Below are the code and all the weights of a small trained network. Each question names an input and a class and asks about switching units off, where a switched-off unit gives its printed mean instead of its output.

import numpy as np


def w(rows, s, z=0):
    codes = np.array(rows[::2]) - 128.0
    scale = np.full(codes.shape[1], s)
    scale[-1] = z or s
    return codes * scale


def norm(h):
    return h / np.sqrt((h * h).mean(-1, keepdims=True) + 1e-5)


def f(y):
    return np.maximum(y, 0)


def log_softmax(a):
    a = a - a.max(-1, keepdims=True)
    return a - np.log(np.exp(a).sum(-1, keepdims=True))


def net(x, mask):
    res = np.array(x, float).reshape(1, 7) / 4 @ E
    u = 0
    for l in range(2):
        y = f(norm(res) @ A[l][:, :-1].T + A[l][:, -1])
        res = res + np.where(mask[u : u + 11], y, B[l][:, -1]) @ B[l][:, :-1]
        u += 11
    return log_softmax(norm(res)[-1] @ U[:, :-1].T + U[:, -1])


A, B = {}, {}
E = w([
[38,141,114,91,184,65,218,188,181,82,72],'x0',
[229,63,116,138,188,142,122,113,205,195,56],'x1',
[122,134,131,113,125,128,117,146,131,147,129],'x2',
[255,150,109,54,93,39,110,129,77,101,92],'x3',
[131,127,132,126,119,133,137,130,120,136,119],'x4',
[132,124,116,127,141,124,141,122,142,114,159],'x5',
[138,157,139,138,148,130,129,153,117,142,134],'x6',
],0.0044)
A[0] = w([
[135,106,132,95,194,148,144,144,162,113,70,133],'L0N1',
[104,75,89,174,147,184,141,163,131,168,93,86],'L0N2',
[201,139,104,141,106,153,124,84,94,152,178,121],'L0N3',
[78,129,132,192,139,215,131,110,181,152,105,85],'L0N4',
[139,172,93,144,91,253,117,68,111,163,188,123],'L0N5',
[95,163,157,76,162,166,121,163,93,172,98,184],'L0N6',
[86,130,105,123,148,206,144,138,154,86,173,147],'L0N7',
[84,134,109,158,121,193,118,113,144,167,141,42],'L0N8',
[99,115,101,100,119,116,102,94,58,143,142,91],'L0N9',
[178,86,159,124,160,204,120,120,167,167,133,57],'L0N10',
[102,108,104,127,110,162,131,163,62,118,158,2],'L0N11',
],0.0053,0.0021)
B[0] = w([
[80,203,95,164,81,149,143,176,128,110,108,210],'L0N1',
[53,112,140,168,133,104,186,43,112,126,126,209],'L0N2',
[117,97,107,52,180,164,111,172,172,87,98,226],'L0N3',
[191,138,133,65,191,2,116,81,78,174,215,251],'L0N4',
[102,112,170,101,176,186,97,155,143,118,111,254],'L0N5',
[141,88,116,123,153,146,164,92,155,94,154,178],'L0N6',
[128,137,172,142,131,97,149,87,61,166,85,219],'L0N7',
[141,117,201,158,123,109,142,82,116,151,156,200],'L0N8',
[107,174,100,121,148,146,138,150,154,137,132,172],'L0N9',
[103,138,90,202,24,106,86,164,132,162,117,217],'L0N10',
[113,157,120,197,84,153,137,100,199,75,131,160],'L0N11',
],0.0057,0.0043)
A[1] = w([
[84,200,122,167,164,200,167,168,107,215,147,127],'L1N1',
[143,116,148,112,82,110,74,45,116,129,131,217],'L1N2',
[136,153,81,178,71,185,91,127,41,115,175,89],'L1N3',
[188,138,131,159,110,180,3,89,73,175,194,60],'L1N4',
[192,70,21,252,157,105,112,111,210,251,85,4],'L1N5',
[42,216,183,114,51,191,131,104,67,60,243,65],'L1N6',
[43,182,63,123,173,55,251,116,90,127,87,144],'L1N7',
[193,92,124,114,105,165,79,95,145,144,187,20],'L1N8',
[168,100,151,180,140,146,124,107,198,167,106,100],'L1N9',
[132,44,172,146,134,186,58,154,78,159,138,81],'L1N10',
[248,183,45,35,106,59,89,121,68,119,110,181],'L1N11',
],0.0051,0.0012)
B[1] = w([
[169,56,122,102,112,61,104,101,98,118,126,174],'L1N1',
[117,146,155,123,199,139,150,132,131,93,92,175],'L1N2',
[163,108,133,116,180,127,195,194,198,73,24,156],'L1N3',
[100,100,93,71,181,141,195,165,178,104,81,202],'L1N4',
[164,204,73,189,7,126,89,136,70,65,173,204],'L1N5',
[235,155,41,203,28,94,94,129,145,188,93,226],'L1N6',
[191,90,147,59,160,241,65,172,155,104,106,255],'L1N7',
[85,171,201,86,163,154,182,228,115,74,112,165],'L1N8',
[132,196,113,103,68,115,145,150,111,144,119,163],'L1N9',
[88,115,114,5,157,87,188,177,159,49,91,179],'L1N10',
[4,81,198,227,176,112,150,9,103,222,233,225],'L1N11',
],0.0046,0.0073)
U = w([
[124,93,153,39,173,211,145,177,171,59,89,110],'0',
[85,96,191,168,150,78,155,30,92,186,198,252],'1',
[169,198,41,194,11,119,115,142,134,103,115,1],'2',
],0.013,0.0007)

Each question gives the input, the list of numbers given to net, and the class t.
The units are the neurons (one row each of A and B). Each row of codes is followed by its name. A weight is (code - 128) times the scale printed after its matrix; where a second scale follows, it is the last column's (A, B and U).
mask holds one flag per neuron, layer by layer. A switched-off neuron (its flag False) gives its mean, the last column of its row in B, instead of its output. The means were averaged over made-up inputs and are rounded, as every weight is.
A unit's drop is (log p(t) with every unit on - log p(t) with that unit switched off) / (log p(t) with every unit on - log p(t) with every unit switched off).
unit that matters most: the unit with the biggest drop
k most important neurons: the k neurons with the biggest drops, biggest first
top k neurons in layer l: the k neurons of layer l with the biggest drops, biggest first
drop of u: that unit's drop, to one decimal
input [7,8,-3,-5,-1,-4,-4], class 2: unit that matters most -> L1N5
input [-5,-8,-1,8,-4,8,7], class 1: top 3 neurons in layer 0 -> L0N1; L0N10; L0N3
input [5,-5,1,-6,2,4,-1], class 1: top 2 neurons in layer 1 -> L1N4; L1N10
input [7,-8,1,-7,-2,-1,8], class 2: 2 most important neurons -> L1N6; L1N11
input [5,-6,-4,0,-7,1,-3], class 2: 3 most important neurons -> L1N6; L0N3; L1N4
input [-3,3,-6,-2,0,4,5], class 0: top 3 neurons in layer 1 -> L1N6; L1N10; L1N4
input [-8,8,-5,6,0,-7,3], class 0: 3 most important neurons -> L1N6; L0N3; L1N4
input [6,-5,7,-8,-4,5,5], class 1: top 2 neurons in layer 0 -> L0N3; L0N7
input [3,8,1,8,-2,-2,-4], class 1: 2 most important neurons -> L1N11; L1N6
input [-4,-4,-3,-3,1,8,5], class 0: 4 most important neurons -> L0N5; L1N11; L0N1; L1N5
input [-4,0,-2,-4,8,5,1], class 0: top 2 neurons in layer 1 -> L1N11; L1N10
input [3,-4,2,-1,-7,2,7], class 2: top 2 neurons in layer 0 -> L0N3; L0N4
input [-7,7,1,-2,-8,8,1], class 0: 2 most important neurons -> L1N4; L0N5
input [-2,-8,-8,-4,2,-6,-3], class 2: most important neuron -> L1N6
input [1,3,5,6,3,-7,5], class 1: drop of L1N11 -> 0.6
input [-8,-6,-5,-3,-3,-3,4], class 0: drop of L1N4 -> 0.0
input [4,-1,4,6,-2,6,-5], class 1: drop of L1N11 -> 2.1
